Below is a small trained network, with its code and all its weights. Each question gives an input and a class and asks what happens when units are switched off, that is, made to give their printed mean instead of their output.

import numpy as np


def w(rows, s, z=0):
    codes = np.array(rows[::2]) - 128.0
    scale = np.full(codes.shape[1], s)
    scale[-1] = z or s
    return codes * scale


def f(y):
    return y / 2 * (1 + np.tanh(0.7978845608 * (y + 0.044715 * y**3)))


def log_softmax(a):
    a = a - a.max(-1, keepdims=True)
    return a - np.log(np.exp(a).sum(-1, keepdims=True))


def net(x, mask):
    res = np.array(x, float).reshape(1, 5) / 4 @ E
    y = f(res @ A[0][:, :-1].T + A[0][:, -1])
    res = res + np.where(mask, y, B[0][:, -1]) @ B[0][:, :-1]
    return log_softmax(res[-1] @ U[:, :-1].T + U[:, -1])


A, B = {}, {}
E = w([
[130,117,135,127,131,117,124,124,130],'x0',
[221,71,53,94,235,152,194,71,97],'x1',
[119,136,120,125,138,113,122,131,124],'x2',
[223,223,168,135,182,126,99,140,232],'x3',
[9,81,102,164,191,182,112,91,238],'x4',
],0.011)
A[0] = w([
[45,43,89,106,64,134,145,116,31,2],'n1',
[199,162,169,88,92,83,146,169,41,127],'n2',
[88,136,125,89,164,146,130,156,139,64],'n3',
[155,143,132,140,98,118,146,108,110,62],'n4',
[151,127,170,144,127,101,144,114,98,92],'n5',
[191,90,60,106,243,148,204,53,87,34],'n6',
[83,105,130,106,162,140,149,140,168,68],'n7',
[102,144,100,104,144,140,115,140,134,30],'n8',
[123,111,127,122,122,106,124,110,125,57],'n9',
[54,99,118,169,183,170,114,89,236,133],'n10',
[46,172,217,172,12,97,78,183,162,19],'n11',
[180,98,86,118,150,140,154,107,142,34],'n12',
[157,171,109,80,129,115,125,122,202,46],'n13',
[203,197,181,137,178,141,72,143,203,64],'n14',
[127,125,140,140,133,134,134,126,124,91],'n15',
[64,87,113,135,162,185,110,123,154,122],'n16',
[169,162,155,120,152,119,137,143,195,52],'n17',
[211,147,134,106,78,101,120,179,55,129],'n18',
],0.011,0.0054)
B[0] = w([
[132,104,228,244,237,96,240,137,3,225],'n1',
[73,141,46,137,39,115,106,36,188,213],'n2',
[145,151,122,131,106,122,129,117,141,133],'n3',
[140,102,119,143,137,141,147,105,172,138],'n4',
[107,92,134,121,109,106,132,105,167,141],'n5',
[212,173,151,38,145,214,31,221,152,251],'n6',
[101,150,115,126,106,83,125,109,183,153],'n7',
[144,101,121,87,121,121,148,118,123,125],'n8',
[175,129,135,151,132,125,131,130,133,125],'n9',
[63,156,49,124,28,89,136,42,194,219],'n10',
[225,137,150,17,200,214,29,212,161,242],'n11',
[113,112,159,81,127,108,82,179,127,168],'n12',
[119,74,169,191,133,147,161,136,74,155],'n13',
[83,72,186,178,211,100,235,119,1,201],'n14',
[135,157,115,146,136,94,120,147,131,124],'n15',
[146,128,59,151,59,91,134,93,150,183],'n16',
[144,111,167,183,178,94,184,133,58,164],'n17',
[52,134,64,146,64,75,119,74,219,206],'n18',
],0.0088,0.02)
U = w([
[105,123,67,133,47,101,120,44,178,252],'0',
[166,126,144,53,143,192,44,251,133,60],'1',
[124,110,178,194,166,107,210,131,16,62],'2',
],0.013,0.0025)

Each question gives the input, the list of numbers given to net, and the class t.
The units are the neurons (one row each of A and B). Each row of codes is followed by its name. A weight is (code - 128) times the scale printed after its matrix; where a second scale follows, it is the last column's (A, B and U).
mask holds one flag per neuron, in row order. A switched-off neuron (its flag False) gives its mean, the last column of its row in B, instead of its output. The means were averaged over made-up inputs and are rounded, as every weight is.
A unit's drop is (log p(t) with every unit on - log p(t) with that unit switched off) / (log p(t) with every unit on - log p(t) with every unit switched off).
The circuit of an input: a set's keep is (log p(t) with only the set's units on - log p(t) with every unit switched off) / (log p(t) with every unit on - log p(t) with every unit switched off). Starting from the 12 units with the biggest drops (on a tie, the unit counted first), units are removed one at a time, each time the one whose removal leaves the highest keep (on an exact tie, the one counted first), for as long as the keep stays at least 0.8.
units of the circuit, in order: the units of the circuit, biggest drop first
k most important neurons: the k neurons with the biggest drops, biggest first
drop of u: that unit's drop, to one decimal
input [-1,7,-3,8,4], class 2: units of the circuit, in order : [n14]
input [4,-8,-5,-8,6], class 1: 3 most important neurons : [n11 n14 n17]
input [-1,-2,-1,2,-3], class 0: 2 most important neurons : [n6 n1]
input [-3,8,-5,-8,-7], class 1: 3 most important neurons : [n6 n14 n10]
input [3,7,7,8,-5], class 2: 2 most important neurons : [n14 n11]
input [-4,-4,7,6,5], class 2: 2 most important neurons : [n14 n2]
input [3,1,-7,-5,4], class 2: 2 most important neurons : [n1 n2]
input [5,3,8,7,-6], class 2: 3 most important neurons : [n14 n10 n17]
input [-1,-4,1,5,1], class 2: 2 most important neurons : [n14 n6]
input [0,4,-4,2,5], class 0: 2 most important neurons : [n10 n11]
input [5,0,-4,6,-7], class 0: 3 most important neurons : [n2 n18 n1]
input [7,5,-6,-5,-1], class 1: 3 most important neurons : [n6 n14 n17]
input [-3,8,-4,-3,-8], class 0: 3 most important neurons : [n2 n18 n11]
input [-2,7,0,-3,-8], class 0: units of the circuit, in order : [n2]
input [0,-8,-1,-4,7], class 1: 2 most important neurons : [n11 n2]
input [-5,-6,7,-6,2], class 1: 3 most important neurons : [n11 n14 n17]
input [0,-3,4,-7,5], class 2: drop of n1 : 4.0
input [-8,-3,-7,-6,3], class 2: drop of n1 : 1.3
input [-8,8,1,-8,-4], class 1: drop of n14 : 0.8
input [-3,7,0,-6,-2], class 1: units of the circuit, in order : [n6]
input [4,-7,3,-4,4], class 1: drop of n11 : 9.0
